Below are the code and all the weights of a small trained network. Each question names an input and a class and asks about switching units off, where a switched-off unit gives its printed mean instead of its output.

import numpy as np


def w(rows, s, z=0):
    codes = np.array(rows[::2]) - 128.0
    scale = np.full(codes.shape[1], s)
    scale[-1] = z or s
    return codes * scale


def f(y):
    return y / 2 * (1 + np.tanh(0.7978845608 * (y + 0.044715 * y**3)))


def log_softmax(a):
    a = a - a.max(-1, keepdims=True)
    return a - np.log(np.exp(a).sum(-1, keepdims=True))


def net(x, mask):
    res = np.array(x, float).reshape(1, 6) / 4 @ E
    y = f(res @ A[0][:, :-1].T + A[0][:, -1])
    res = res + np.where(mask, y, B[0][:, -1]) @ B[0][:, :-1]
    return log_softmax(res[-1] @ U[:, :-1].T + U[:, -1])


A, B = {}, {}
E = w([
[108,146,205,231,217,107,78,89,206,161],'x0',
[132,127,128,128,126,127,128,130,129,127],'x1',
[70,41,124,210,54,193,63,49,68,100],'x2',
[210,95,140,113,207,202,38,190,103,22],'x3',
[37,221,46,179,136,86,110,175,111,52],'x4',
[174,53,1,119,166,11,74,95,131,159],'x5',
],0.0051)
A[0] = w([
[111,139,186,209,204,110,86,102,214,150,49],'n1',
[116,143,184,210,207,112,90,97,204,149,47],'n2',
[78,210,253,139,78,252,200,177,129,90,182],'n3',
[171,195,129,65,180,87,186,201,199,153,30],'n4',
[33,211,58,192,130,82,116,178,101,59,163],'n5',
[67,155,128,143,79,83,190,76,150,199,26],'n6',
[113,142,182,210,207,114,91,94,211,149,42],'n7',
[151,124,72,37,50,151,173,169,47,111,172],'n8',
[76,66,130,212,57,165,66,41,57,106,139],'n9',
[150,123,74,39,48,148,175,169,49,109,157],'n10',
[222,34,211,68,110,165,147,55,158,218,227],'n11',
[182,101,139,127,197,177,51,188,116,49,100],'n12',
[75,154,128,147,75,82,190,80,150,197,2],'n13',
[167,190,134,61,185,87,181,203,191,155,13],'n14',
[184,103,142,128,195,179,57,187,111,44,125],'n15',
[69,152,127,141,76,86,191,74,159,195,1],'n16',
],0.005,0.00083)
B[0] = w([
[94,107,187,119,107,89,147,154,49,86,188],'n1',
[86,107,192,120,110,89,150,158,42,86,186],'n2',
[226,46,44,198,146,3,46,34,174,166,254],'n3',
[93,68,138,99,47,159,61,198,194,137,219],'n4',
[171,131,67,204,164,178,192,194,152,85,224],'n5',
[189,184,102,89,82,156,128,125,72,176,187],'n6',
[89,104,188,115,104,90,145,154,46,86,187],'n7',
[68,75,205,143,155,61,145,119,71,63,212],'n8',
[78,77,144,61,22,198,53,218,216,148,226],'n9',
[72,79,201,143,155,64,148,122,69,68,209],'n10',
[174,136,62,230,199,184,217,209,134,52,251],'n11',
[202,211,102,59,74,155,123,81,49,204,199],'n12',
[189,190,99,81,78,164,128,112,62,185,182],'n13',
[85,62,143,85,33,162,48,201,196,139,215],'n14',
[202,203,101,72,79,147,118,83,56,202,202],'n15',
[189,191,100,82,74,160,128,117,62,179,183],'n16',
],0.006,0.0042)
U = w([
[174,238,119,53,95,176,121,78,48,192,75],'0',
[59,81,165,76,61,187,59,188,238,137,84],'1',
[59,99,236,129,152,49,172,123,41,75,87],'2',
[123,131,119,135,146,127,133,112,150,128,254],'3',
[183,86,63,178,153,19,76,43,189,150,119],'4',
[145,150,87,212,181,210,226,187,156,90,109],'5',
[50,189,160,69,236,170,163,2,223,120,28],'6',
],0.0093,0.0061)

Each question gives the input, the list of numbers given to net, and the class t.
The units are the neurons (one row each of A and B). Each row of codes is followed by its name. A weight is (code - 128) times the scale printed after its matrix; where a second scale follows, it is the last column's (A, B and U).
mask holds one flag per neuron, in row order. A switched-off neuron (its flag False) gives its mean, the last column of its row in B, instead of its output. The means were averaged over made-up inputs and are rounded, as every weight is.
A unit's drop is (log p(t) with every unit on - log p(t) with that unit switched off) / (log p(t) with every unit on - log p(t) with every unit switched off).
The circuit of an input: a set's keep is (log p(t) with only the set's units on - log p(t) with every unit switched off) / (log p(t) with every unit on - log p(t) with every unit switched off). Starting from the 12 units with the biggest drops (on a tie, the unit counted first), units are removed one at a time, each time the one whose removal leaves the highest keep (on an exact tie, the one counted first), for as long as the keep stays at least 0.8.
units of the circuit, in order: the units of the circuit, biggest drop first
most important unit: the unit with the biggest drop
k most important neurons: the k neurons with the biggest drops, biggest first
drop when u is switched off: that unit's drop, to one decimal
input [5,-7,7,7,5,4], class 0: units of the circuit, in order -> [n12 n15]
input [-4,-1,5,-3,7,-3], class 5: most important unit -> n5
input [2,-2,-7,7,-7,-2], class 0: 3 most important neurons -> [n12 n15 n9]
input [-7,-5,6,1,6,5], class 2: 2 most important neurons -> [n8 n10]
input [8,-4,-3,7,-1,2], class 2: units of the circuit, in order -> [n2 n7]
input [3,2,-6,0,4,-1], class 1: 3 most important neurons -> [n14 n4 n11]
input [-2,-4,-6,2,-1,-3], class 1: 2 most important neurons -> [n14 n4]
input [-3,3,7,-2,-4,2], class 1: 2 most important neurons -> [n9 n3]
input [-3,1,3,-3,7,-7], class 4: 2 most important neurons -> [n3 n11]
input [2,-7,5,2,8,4], class 5: 4 most important neurons -> [n5 n3 n14 n4]
input [-8,-6,6,6,7,-6], class 2: 3 most important neurons -> [n8 n10 n11]
input [4,-4,-1,5,3,-3], class 0: 3 most important neurons -> [n12 n15 n11]
input [-8,-5,-2,1,7,-7], class 2: 2 most important neurons -> [n8 n10]
input [-5,-6,-7,4,6,-2], class 1: most important unit -> n14
input [6,-6,0,-1,-7,-4], class 5: 3 most important neurons -> [n11 n8 n10]
input [-4,0,6,-6,-7,5], class 5: 2 most important neurons -> [n11 n3]
input [5,5,1,0,6,3], class 5: 4 most important neurons -> [n5 n3 n8 n10]
input [-1,7,-1,7,5,0], class 0: 3 most important neurons -> [n12 n15 n11]
input [0,-6,0,-5,-7,4], class 5: 2 most important neurons -> [n11 n3]
input [5,1,-8,3,-5,-1], class 1: units of the circuit, in order -> [n14]
input [2,-7,6,8,-6,-6], class 0: drop when n15 is switched off -> 0.5
input [-5,5,-8,4,1,2], class 1: drop when n14 is switched off -> 0.3
input [7,-2,-1,1,5,-2], class 2: drop when n2 is switched off -> 0.2
input [-3,-1,-6,2,5,-6], class 1: drop when n14 is switched off -> 0.9
